Below are the code and all the weights of a small trained network. Each question names an input and a class and asks about switching units off, where a switched-off unit gives its printed mean instead of its output.

import numpy as np


def w(rows, s, z=0):
    codes = np.array(rows[::2]) - 128.0
    scale = np.full(codes.shape[1], s)
    scale[-1] = z or s
    return codes * scale


def f(y):
    return y / 2 * (1 + np.tanh(0.7978845608 * (y + 0.044715 * y**3)))


def log_softmax(a):
    a = a - a.max(-1, keepdims=True)
    return a - np.log(np.exp(a).sum(-1, keepdims=True))


def net(x, mask):
    res = np.array(x, float).reshape(1, 6) / 4 @ E
    y = f(res @ A[0][:, :-1].T + A[0][:, -1])
    res = res + np.where(mask, y, B[0][:, -1]) @ B[0][:, :-1]
    return log_softmax(res[-1] @ U[:, :-1].T + U[:, -1])


A, B = {}, {}
E = w([
[142,192,47,109,10,136,137],'x0',
[17,170,125,229,128,137,111],'x1',
[127,128,132,130,126,131,132],'x2',
[118,126,103,142,138,12,220],'x3',
[129,130,125,129,131,128,128],'x4',
[128,126,131,129,126,130,130],'x5',
],0.011)
A[0] = w([
[134,126,146,120,125,204,62,247],'n1',
[117,180,79,140,57,139,124,156],'n2',
[14,170,123,239,122,141,112,217],'n3',
[146,78,173,113,176,126,126,188],'n4',
[115,132,110,146,133,42,206,184],'n5',
[186,122,103,69,94,128,139,175],'n6',
[72,110,169,180,181,129,109,163],'n7',
[150,117,138,96,123,169,97,195],'n8',
[172,96,142,90,148,110,144,192],'n9',
[173,129,100,75,91,126,141,170],'n10',
[139,104,141,111,154,95,159,175],'n11',
[138,127,142,124,120,232,49,255],'n12',
[98,167,109,163,98,160,103,148],'n13',
[170,113,137,94,124,154,111,186],'n14',
[114,125,108,138,137,1,230,213],'n15',
[157,90,151,97,155,112,142,176],'n16',
[161,89,157,98,157,113,135,170],'n17',
[143,178,49,113,18,134,136,207],'n18',
],0.0098,0.0061)
B[0] = w([
[115,122,162,103,147,182,48,206],'n1',
[104,199,84,110,59,160,145,189],'n2',
[13,176,118,173,133,134,128,250],'n3',
[138,74,117,149,178,167,125,170],'n4',
[129,135,106,163,119,87,185,198],'n5',
[200,139,159,73,100,99,125,175],'n6',
[80,133,180,169,188,80,100,188],'n7',
[157,121,162,111,126,160,86,167],'n8',
[197,76,101,109,151,143,146,164],'n9',
[193,147,152,78,89,99,129,170],'n10',
[158,90,101,142,154,119,154,156],'n11',
[111,137,152,87,136,185,32,225],'n12',
[81,166,113,118,120,157,124,176],'n13',
[176,112,153,114,124,153,96,162],'n14',
[151,117,95,160,132,81,212,228],'n15',
[175,77,100,127,158,148,142,158],'n16',
[169,76,98,129,158,162,139,159],'n17',
[142,213,123,84,1,113,137,222],'n18',
],0.0094,0.017)
U = w([
[187,28,169,99,194,218,60,248],'0',
[32,138,242,173,224,144,49,158],'1',
[200,29,14,147,205,120,222,148],'2',
[61,117,155,252,219,1,176,151],'3',
[209,175,216,35,52,141,69,125],'4',
[37,197,59,93,71,219,88,66],'5',
[215,149,98,65,61,8,203,92],'6',
[75,194,30,189,53,97,212,11],'7',
],0.0039,0.0013)

Each question gives the input, the list of numbers given to net, and the class t.
The units are the neurons (one row each of A and B). Each row of codes is followed by its name. A weight is (code - 128) times the scale printed after its matrix; where a second scale follows, it is the last column's (A, B and U).
mask holds one flag per neuron, in row order. A switched-off neuron (its flag False) gives its mean, the last column of its row in B, instead of its output. The means were averaged over made-up inputs and are rounded, as every weight is.
A unit's drop is (log p(t) with every unit on - log p(t) with that unit switched off) / (log p(t) with every unit on - log p(t) with every unit switched off).
The circuit of an input: a set's keep is (log p(t) with only the set's units on - log p(t) with every unit switched off) / (log p(t) with every unit on - log p(t) with every unit switched off). Starting from the 12 units with the biggest drops (on a tie, the unit counted first), units are removed one at a time, each time the one whose removal leaves the highest keep (on an exact tie, the one counted first), for as long as the keep stays at least 0.8.
units of the circuit, in order: the units of the circuit, biggest drop first
most important unit: the unit with the biggest drop
top k neurons: the k neurons with the biggest drops, biggest first
drop of u: that unit's drop, to one decimal
input [-1,-6,-6,2,3,8], class 2: most important unit : n18
input [4,0,6,-5,-4,6], class 4: units of the circuit, in order : (n3, n18)
input [-3,0,-7,1,-1,-7], class 2: units of the circuit, in order : (n3, n12, n18)
input [0,6,0,-4,3,-7], class 1: units of the circuit, in order : (n18, n7)
input [7,-1,-1,-8,8,4], class 4: units of the circuit, in order : (n3, n6)
input [1,-1,-2,2,-4,-8], class 6: units of the circuit, in order : (n3, n12)
input [0,7,-8,-3,1,8], class 1: units of the circuit, in order : (n18, n7)
input [0,4,3,4,-8,1], class 3: top 2 neurons : (n18, n2)
input [-7,5,8,1,-7,-7], class 3: top 2 neurons : (n12, n1)
input [0,8,5,3,4,4], class 3: top 2 neurons : (n18, n7)
input [-3,-7,-2,0,5,2], class 0: top 2 neurons : (n15, n5)
input [-2,-1,7,4,-8,-7], class 2: top 2 neurons : (n3, n18)
input [2,-6,-1,1,-6,-7], class 6: top 2 neurons : (n12, n1)
input [-2,-3,-6,0,3,-2], class 0: most important unit : n15
input [-3,-1,-2,-7,-3,-4], class 0: drop of n4 : 0.0
input [-2,4,0,-1,-4,1], class 1: drop of n15 : 0.1
input [-1,2,-7,-1,1,6], class 1: drop of n18 : 0.3
input [-1,-7,2,-2,5,-6], class 0: drop of n18 : 0.2
